Each row has a name. Each question is about the rows just above it.

[-34.3 -33.5  71.7 -13.4 -31.5   4.5  -7.9 -44.6  49.6 -35.1  -7.2  51.3
  32.8  57.5  -6.2 -46.5  85.0 -35.7 -10.8] : fofo
[-53.0 -41.6  55.3 -23.4 -49.1 -19.7  -1.8 -40.4  44.1 -30.7  -3.9  60.7
  70.5  28.0  -9.7 -64.8  51.6  -8.5  -4.6] : meve
[-53.0 -41.6  55.3 -23.4 -49.1 -19.7  -1.8 -40.4  44.1 -30.7  -3.9  60.7
  70.5  28.0  -9.7 -64.8  51.6 -22.8  -7.3] : pefif
[ -4.5   9.0   8.9  -6.9   2.4 -76.0 -18.8  70.5  14.7  12.0  74.3  -1.4
  81.7 -55.3  -2.7 -38.0 -47.8 -56.7   9.8] : tavo
[-84.1  -7.5  17.8 -40.4 -47.2   4.1  25.6 -44.9  -6.2   3.2 -37.0  25.7
  71.3 -32.5 -16.2 -49.0 -28.4  85.1  -4.2] : zilu
[ 23.4  -7.9  79.0 -25.5 -13.2  44.2  -8.0 -35.3  41.2 -47.3  30.8  -1.6
 -39.0  63.0  63.1  -4.4  83.1 -67.3 -23.2] : Nule
[ 28.1  36.8 -15.0 -65.8 -14.1  77.9  16.0 -14.9   7.1 -32.7  50.4 -56.3
 -67.3 -18.4  52.0   7.5   1.0   5.1 -30.6] : zuke
[-75.4  -5.9  36.9 -64.9 -52.1  18.9  28.5 -35.8   1.2  -7.5 -14.9  15.9
  59.4 -44.2   6.9 -57.6 -27.4  67.5  -8.1] : renaf
[-56.5 -29.0  72.7 -43.9 -42.7 -29.8  -5.8  -9.4  40.1 -18.3  24.5  43.5
  78.2  -8.1  -0.7 -73.6  18.2 -28.1 -11.7] : Sopu
[ 56.2  21.9  63.5 -23.0   5.0  55.9 -13.4   5.9  21.5 -40.7  61.1 -49.2
 -67.5  24.8  46.9  13.1  30.4 -55.8 -31.8] : tenu
[-27.2 -18.7  65.6 -33.7 -26.0 -49.0 -24.0  30.9  48.5 -15.2  60.7  28.6
  70.8 -12.4   1.8 -64.6  12.5 -67.3  -4.0] : fari
Shuffled zuke with one entry gone: [ 50.4   7.1   7.5 -65.8 -30.6 -67.3  77.9   1.0 -18.4  16.0  36.8 -56.3
 -14.1 -15.0   5.1 -32.7  28.1  52.0], missing
[-14.9]
Nule without one entry, shuffled: [-47.3 -23.2  63.1 -35.3  83.1 -67.3  41.2 -39.0 -13.2  44.2  -1.6  -8.0
  -4.4  79.0  23.4 -25.5  -7.9  30.8]. Gone:
[63.0]

[  8.6  26.3   8.0   5.3   6.1 -47.8 -13.6 -15.5   3.3 -13.4  13.0  26.2] : Gaki
[  6.4   0.0   8.0   5.3   6.1 -47.8 -13.6 -15.5   8.1 -13.4 -15.6  26.2] : miko
[  6.0   0.0   8.0   5.3   6.1 -47.8 -12.4 -12.3  -4.3 -10.5  -9.8 -24.4] : Raf
[  6.4   0.0   8.0   5.3   6.1 -13.5 -13.6 -15.5   3.3 -13.4  13.0  26.2] : sar
Shuffled miko with one entry gone: [  8.1   6.1 -15.6   8.0 -47.8 -13.4 -13.6 -15.5  26.2   6.4   0.0], missing
[5.3]
Gaki without one entry, shuffled: [-47.8  26.2   5.3   8.6   3.3   6.1  13.0 -13.4 -15.5   8.0 -13.6]. Gone:
[26.3]
Which entry of miko is missing from [-47.8 -13.6   6.4   0.0  26.2 -13.4   8.1 -15.5 -15.6   6.1   5.3]?
[8.0]
Which entry of Raf is missing from [ -9.8 -12.3 -47.8 -24.4   5.3   6.0 -10.5   8.0 -12.4  -4.3   0.0]?
[6.1]
Gaki without one entry, shuffled: [  8.6   5.3  13.0   3.3 -13.6   8.0 -13.4   6.1 -47.8  26.3 -15.5]. Gone:
[26.2]
sar without one entry, shuffled: [-13.5   6.4   6.1 -15.5  26.2   3.3  13.0 -13.6   5.3   0.0   8.0]. Gone:
[-13.4]

[-31.6 -41.3 -59.6  47.6 -38.5  16.5  -1.7  -5.0  24.5  47.6  19.4 -54.7
  -5.8  15.7  36.6  51.1 -25.5  50.7  40.9 -30.3  35.8  10.1  15.7 -34.5
 -36.8   9.9  81.2 -25.9 -13.5   9.5  21.6  17.2 -73.5 -77.5 -69.6  18.8
 -29.5 -35.8 -13.7 -12.0 -25.4 -36.9 -12.4] = Rugo
[  7.4  17.2  36.9 -47.5  31.5   5.6  46.4 -17.3  13.6 -57.0   3.7  32.2
  25.0  21.5 -18.1 -53.5 -25.2 -49.1 -35.7   5.4  -8.1  20.5  -0.1  31.6
  11.6  29.2 -95.7   5.7  23.5  -0.1  -5.9  -6.2  28.4  14.7   6.1   3.6
  62.7  28.7  68.0  42.4  60.6  50.0  24.6] = Bubuv
[-53.9 -46.6 -76.4  -6.2 -62.6 -36.3 -55.7  -8.9 -53.3  -1.1 -34.3 -80.8
 -13.8 -62.5 -26.9  -3.5 -16.4  -3.8  -8.4 -30.4 -50.0 -38.6 -20.2 -60.3
 -40.8 -45.9  -0.2 -42.1 -15.5 -15.7 -16.1  -9.3 -82.4 -83.0 -60.2 -20.8
 -83.2 -53.9 -75.4 -40.4 -74.6 -62.0 -30.9] = rizes
[  7.3   5.3  24.3  14.1  23.4  31.9  56.2  -6.7  59.2  19.0  47.2  22.7
  24.2  65.3  30.9  16.2 -20.4  18.9  17.8  -1.3  58.6  39.2  23.2  24.0
   4.5  50.2  16.8   6.0  18.4  17.8  22.6  17.6  12.5  -0.2 -10.6  34.5
  56.7  20.5  73.4  38.6  50.8  38.8  22.5] = rifiv
[ -5.3  -2.5 -18.5  -1.2 -18.4 -24.7 -49.3   7.3 -45.7   1.0 -33.5 -17.4
 -24.5 -46.2 -24.0  -0.4  19.5  -6.8  -9.3   1.5 -39.3 -29.6 -15.1 -21.2
  -6.3 -42.2   5.6  -4.6 -20.9 -18.1 -18.0 -16.6  -4.2   7.1  15.6 -27.8
 -49.9 -20.0 -62.3 -31.9 -41.6 -31.7 -19.1] = tuku
[  6.7   9.6  -3.7 -44.8  -8.8 -39.2 -57.5   6.6 -79.7 -66.9 -72.8  -2.3
 -22.1 -91.0 -46.5 -54.3  26.6 -52.3 -40.9  13.0 -93.4 -48.5 -34.9  -8.7
  12.4 -58.4 -75.2   5.3 -10.6 -19.2 -33.2 -24.3  10.3  24.7  31.8 -49.6
 -43.7  -3.7 -75.7 -37.3 -39.7 -26.8 -17.9] = mezog
[ 50.1  49.2  71.2 -45.3  51.3  -3.5  13.8  11.7 -14.6 -62.0 -20.9  71.6
   9.1 -14.1 -19.7 -54.5  35.9 -47.9 -32.6  39.4 -32.5  -5.0 -12.0  49.2
  52.4  -0.8 -84.4  41.3  20.7   4.1 -13.6  -7.0  81.2  89.3  75.7 -14.8
  46.4  51.2  21.8  13.5  43.5  42.9  18.6] = pase
Which entry of Rugo is missing from [ -5.8  50.7  21.6  10.1 -36.9 -59.6 -73.5 -12.0  36.6 -38.5 -54.7  47.6
 -13.5  18.8 -12.4  24.5 -35.8 -34.5  47.6 -25.9  35.8  51.1 -41.3 -25.4
   9.9  81.2  15.7  19.4 -13.7  17.2  16.5 -30.3 -31.6  15.7 -29.5 -36.8
  -1.7 -69.6  -5.0 -77.5   9.5  40.9]?
[-25.5]
Which entry of Rugo is missing from [ -5.8 -34.5  24.5   9.5  35.8  10.1 -13.7  47.6 -73.5 -41.3 -38.5  15.7
 -54.7 -25.9 -25.5  17.2  -1.7   9.9 -13.5 -69.6 -31.6 -29.5  50.7 -30.3
  -5.0 -59.6 -12.4  15.7 -36.9  51.1  16.5 -35.8  18.8 -36.8  47.6 -77.5
  81.2  19.4  40.9  21.6  36.6 -12.0]?
[-25.4]
Which entry of rizes is missing from [-13.8  -8.4 -40.4 -62.0 -75.4 -42.1 -30.4 -36.3 -53.3 -53.9 -15.5 -16.4
  -3.5 -60.3 -38.6 -50.0 -53.9  -8.9 -55.7 -20.2  -6.2 -82.4 -34.3  -9.3
 -15.7 -62.6  -0.2 -45.9 -16.1 -60.2 -46.6  -3.8 -20.8 -40.8 -80.8 -76.4
 -62.5 -30.9 -83.2 -83.0 -74.6 -26.9]?
[-1.1]

[-13.8 -17.6  71.9   8.2 -42.1 -41.3  -4.7  32.3  -7.9  -3.7  78.4   7.8
  24.3 -15.7 -17.4 -13.1  52.6   5.2 -55.5   6.8 -26.3  35.6  32.9  10.3
 -30.1 -14.1  -4.9 -22.8 -33.4   0.9]  sugi
[ 38.7  54.3 -50.9   1.8  70.8  19.1  27.9 -43.3  32.4  27.7 -42.8   7.5
 -27.8  13.5  48.4  15.1 -31.4  19.9  47.0 -11.2  58.9 -44.0 -37.4  -1.6
  34.3  46.3  15.6  62.2  27.8  22.3]  didi
[ 56.4  47.8  51.9  92.3  -7.5 -50.7  66.4 -50.3  59.3  63.3  47.4 -54.4
 -61.3 -60.0  49.2 -58.2  60.7  74.6 -46.6 -74.7  37.4 -54.7 -54.3  86.4
 -54.3  52.5 -62.8  32.4 -50.6  79.1]  Tinif
Shuffled didi with one entry gone: [ 19.9  -1.6 -11.2   1.8  27.7   7.5 -31.4  46.3  27.8 -27.8 -37.4  62.2
  22.3  70.8  15.1 -44.0  38.7 -50.9  58.9  27.9  32.4 -43.3  48.4  54.3
  19.1  13.5  34.3 -42.8  47.0], missing
[15.6]
Shuffled didi with one entry gone: [-43.3  22.3 -44.0  32.4 -11.2  47.0 -42.8  58.9  15.6  38.7 -31.4  13.5
  62.2  48.4  27.8   7.5  -1.6  27.7 -50.9   1.8  70.8  19.1  54.3  46.3
 -37.4 -27.8  19.9  15.1  34.3], missing
[27.9]
Which entry of Tinif is missing from [-50.6  47.8  66.4 -60.0  49.2  63.3  86.4 -54.4 -46.6 -61.3  52.5  -7.5
 -62.8 -54.3 -50.3 -54.3  56.4  51.9 -50.7  47.4 -54.7  92.3  32.4  74.6
 -58.2  59.3  60.7  79.1 -74.7]?
[37.4]

[ 61.5   9.1   3.5 -13.0  25.0  -4.3  -1.7   8.0  -4.5] -> Vuzi
[ -3.3  -1.1   3.9  18.7  49.9  36.8 -13.0  -2.4  -4.5] -> gugu
[52.8 63.5 13.8  4.1  3.2  0.3 63.6  8.3 -4.5] -> puro
[60.7 39.5  0.3  1.3  4.9  1.2 16.5  5.8 -4.5] -> moti
[ 4.7  3.8  3.4 -5.6 37.6 71.1 -3.1 -2.4 -4.5] -> Lofab
[52.8 63.5 13.8  4.1  3.2 55.3  1.8 -0.1 -4.5] -> dutaf
[ 61.5   9.1   3.5 -13.0  25.0  -4.3   0.6   8.0  -4.5] -> lov
[ 36.4  83.5  -2.6  36.5  -2.1 -10.9 -23.7 -10.8  -2.7] -> fifo
Which entry of moti is missing from [ 1.2 39.5 -4.5 16.5  0.3 60.7  5.8  4.9]?
[1.3]
Which entry of gugu is missing from [ 18.7  -1.1 -13.0  -2.4  49.9  36.8   3.9  -4.5]?
[-3.3]
Which entry of fifo is missing from [ 36.5  83.5  36.4 -10.9  -2.6  -2.7  -2.1 -23.7]?
[-10.8]
Which entry of fifo is missing from [ -2.7  83.5  36.5 -10.8 -23.7  36.4  -2.1 -10.9]?
[-2.6]
Which entry of puro is missing from [-4.5 52.8 63.6  3.2 13.8  8.3  0.3  4.1]?
[63.5]
fifo without one entry, shuffled: [ -2.6  -2.7  -2.1 -23.7  83.5  36.5 -10.8 -10.9]. Gone:
[36.4]

[ 73.1  17.4  -8.4  29.7  -4.3 -21.4 -65.1  30.6 -19.3   5.3 -23.7  -0.2
 -22.6 -34.3 -18.2 -24.6  -0.3  12.6  33.5  -8.1  -4.1  14.0  42.6 -18.1
  33.5   5.8  -1.8  -6.8 -33.6 -39.8  -7.1   8.9 -54.0]  Zivit
[ -4.0  12.1  -6.4 -11.1 -18.0  -9.1  13.8   6.7 -13.9   8.0   3.4  -8.1
  19.0  -2.2  -7.9  15.2 -18.7  12.2  -3.6   5.7 -26.2   5.9  -2.5   1.8
  -4.2   8.9  12.0  12.6  -3.6   3.5  -7.2  -3.3 -27.5]  fikil
[ 73.1  17.4  -8.4  29.7 -39.9 -21.4 -65.1  30.6 -19.3   5.3 -23.7   0.7
 -22.6 -34.6 -18.2 -24.6  -0.3  12.6   0.6  -8.1  -4.1  14.0  42.6 -18.1
 -65.0   5.8  -1.8  -6.8 -33.6 -39.8  -7.1   8.9 -54.0]  zep
[  2.1  10.4  -6.5 -11.2 -16.6  -9.6  12.9  10.9  -9.3   2.2   5.9  -3.2
  12.3   0.0   2.6   6.4 -17.9 -12.0  -5.6   3.0 -21.2   0.4  -4.7  -4.0
   0.0  10.2   5.1  11.0  13.0   9.4  -5.7  -2.8 -24.3]  taz
zep without one entry, shuffled: [-23.7  -4.1  -6.8 -34.6   0.6  12.6 -54.0 -39.8 -33.6  -0.3  -7.1  42.6
   5.3 -39.9 -18.1 -65.1  -1.8  17.4 -22.6 -24.6   5.8  73.1  -8.1 -18.2
  14.0 -65.0   8.9  29.7 -19.3  -8.4  30.6 -21.4]. Gone:
[0.7]
Shuffled taz with one entry gone: [  0.0  -6.5 -12.0  -2.8 -24.3  -9.3  -5.6  10.2  11.0   0.0   6.4   5.9
   5.1   2.6   9.4   3.0 -21.2  -5.7  -9.6 -17.9  -4.7  -3.2   2.2   2.1
 -16.6   0.4  10.4  -4.0  12.3  10.9 -11.2  13.0], missing
[12.9]
Which entry of fikil is missing from [-18.0  -7.9  -8.1   5.7  -2.2   3.5  13.8  -3.6 -18.7  15.2  12.0 -13.9
  12.2   3.4  12.6  19.0  -4.0  -4.2   8.0 -27.5  -7.2  -2.5   1.8 -11.1
  -6.4  -3.6   5.9  -9.1  -3.3   8.9   6.7 -26.2]?
[12.1]
Shuffled zep with one entry gone: [  5.3  -4.1 -24.6   0.7 -39.8  -1.8 -39.9  14.0  29.7 -21.4  -7.1  12.6
 -18.1 -34.6  -0.3 -18.2  -8.4  73.1   8.9   5.8 -19.3 -22.6  17.4 -54.0
  42.6  30.6  -8.1  -6.8 -33.6 -65.0 -23.7   0.6], missing
[-65.1]
Shuffled zep with one entry gone: [-65.0 -18.1  -1.8  14.0  -4.1  29.7  73.1 -65.1 -34.6  12.6 -33.6  -7.1
  17.4   0.7 -39.9   0.6 -24.6  -8.1 -23.7   5.8   8.9  -0.3   5.3  30.6
 -19.3 -21.4 -18.2 -54.0  42.6  -6.8  -8.4 -22.6], missing
[-39.8]
Which entry of taz is missing from [ 13.0   9.4  12.9   0.4  10.4  12.3 -21.2 -11.2 -17.9  -9.3   5.1  -3.2
  -4.7   2.6  -9.6   0.0  10.9  10.2  -2.8  -4.0   3.0 -16.6   2.1   0.0
  -5.7  -5.6  11.0   5.9 -24.3  -6.5   6.4 -12.0]?
[2.2]
Shuffled Zivit with one entry gone: [  8.9  -4.1  -8.4  -0.2 -33.6 -21.4   5.3  -6.8  -7.1  -8.1  33.5  -1.8
  30.6  29.7   5.8  42.6  17.4  14.0 -19.3  33.5  -4.3 -22.6  12.6 -34.3
 -65.1 -23.7 -24.6 -18.2  73.1 -18.1 -54.0 -39.8], missing
[-0.3]

